Below are the code and all the weights of a small trained network. Each question names an input and a class and asks about switching units off, where a switched-off unit gives its printed mean instead of its output.

import numpy as np


def w(rows, s, z=0):
    codes = np.array(rows[::2]) - 128.0
    scale = np.full(codes.shape[1], s)
    scale[-1] = z or s
    return codes * scale


def f(y):
    return y / 2 * (1 + np.tanh(0.7978845608 * (y + 0.044715 * y**3)))


def log_softmax(a):
    a = a - a.max(-1, keepdims=True)
    return a - np.log(np.exp(a).sum(-1, keepdims=True))


def net(x, mask):
    res = np.array(x, float).reshape(1, 6) / 4 @ E
    y = f(res @ A[0][:, :-1].T + A[0][:, -1])
    res = res + np.where(mask, y, B[0][:, -1]) @ B[0][:, :-1]
    return log_softmax(res[-1] @ U[:, :-1].T + U[:, -1])


A, B = {}, {}
E = w([
[197,28,133,152],'x0',
[156,253,171,61],'x1',
[151,119,112,66],'x2',
[99,127,136,191],'x3',
[126,56,225,4],'x4',
[140,128,124,106],'x5',
],0.0061)
A[0] = w([
[63,54,243,77,176],'n0',
[166,71,136,148,18],'n1',
[180,148,141,129,228],'n2',
[140,167,100,6,124],'n3',
[100,151,199,30,208],'n4',
[152,144,109,222,244],'n5',
[166,108,68,167,131],'n6',
[136,132,59,150,245],'n7',
[150,168,106,83,39],'n8',
[95,126,187,74,209],'n9',
[205,5,63,149,48],'n10',
[53,97,139,214,215],'n11',
[168,156,218,102,119],'n12',
[113,163,34,153,165],'n13',
[216,163,134,151,222],'n14',
[100,119,117,106,3],'n15',
[104,203,109,140,143],'n16',
[171,57,160,140,15],'n17',
[167,150,82,104,176],'n18',
],0.012,0.0041)
B[0] = w([
[184,27,26,157,251],'n0',
[160,196,171,212,146],'n1',
[56,154,135,31,170],'n2',
[129,216,129,134,217],'n3',
[214,175,3,125,255],'n4',
[109,180,100,59,238],'n5',
[160,131,88,91,176],'n6',
[38,164,113,47,203],'n7',
[138,162,115,185,143],'n8',
[219,146,68,109,210],'n9',
[163,195,105,253,218],'n10',
[170,115,61,54,225],'n11',
[109,149,121,85,183],'n12',
[30,148,97,160,207],'n13',
[68,114,198,27,179],'n14',
[121,180,187,133,111],'n15',
[107,245,198,156,193],'n16',
[183,135,174,169,158],'n17',
[24,156,188,150,157],'n18',
],0.0067,0.0078)
U = w([
[27,135,203,151,224],'0',
[140,149,154,177,253],'1',
[175,1,167,67,153],'2',
[207,47,197,206,3],'3',
[66,214,233,228,3],'4',
],0.0086,0.0041)

Each question gives the input, the list of numbers given to net, and the class t.
The units are the neurons (one row each of A and B). Each row of codes is followed by its name. A weight is (code - 128) times the scale printed after its matrix; where a second scale follows, it is the last column's (A, B and U).
mask holds one flag per neuron, in row order. A switched-off neuron (its flag False) gives its mean, the last column of its row in B, instead of its output. The means were averaged over made-up inputs and are rounded, as every weight is.
A unit's drop is (log p(t) with every unit on - log p(t) with that unit switched off) / (log p(t) with every unit on - log p(t) with every unit switched off).
The circuit of an input: a set's keep is (log p(t) with only the set's units on - log p(t) with every unit switched off) / (log p(t) with every unit on - log p(t) with every unit switched off). Starting from the 12 units with the biggest drops (on a tie, the unit counted first), units are removed one at a time, each time the one whose removal leaves the highest keep (on an exact tie, the one counted first), for as long as the keep stays at least 0.8.
circuit, biggest first: the units of the circuit, biggest drop first
most important unit: the unit with the biggest drop
top k neurons: the k neurons with the biggest drops, biggest first
drop of u: that unit's drop, to one decimal
input [-6,-1,-7,-2,2,-2], class 2: circuit, biggest first => [n10, n3, n13]
input [-6,7,0,-4,-3,2], class 4: most important unit => n16
input [-7,-2,7,6,3,4], class 2: circuit, biggest first => [n10, n13]
input [0,-6,-2,4,-4,2], class 0: circuit, biggest first => [n4, n7]
input [-4,4,2,-3,0,-5], class 4: circuit, biggest first => [n0, n11]
input [-4,2,-2,-7,-4,3], class 4: circuit, biggest first => [n16, n0]
input [2,5,-4,0,3,1], class 2: top 3 neurons => [n10, n16, n13]
input [-4,-8,6,-3,-3,-3], class 0: circuit, biggest first => [n4, n0]
input [-7,-3,0,1,-8,1], class 0: drop of n4 => 0.1
input [5,-7,-1,-2,4,-5], class 3: drop of n10 => 0.2
input [1,-8,5,-8,2,2], class 3: drop of n10 => 0.3
input [-5,0,5,5,4,-8], class 2: drop of n15 => 0.0
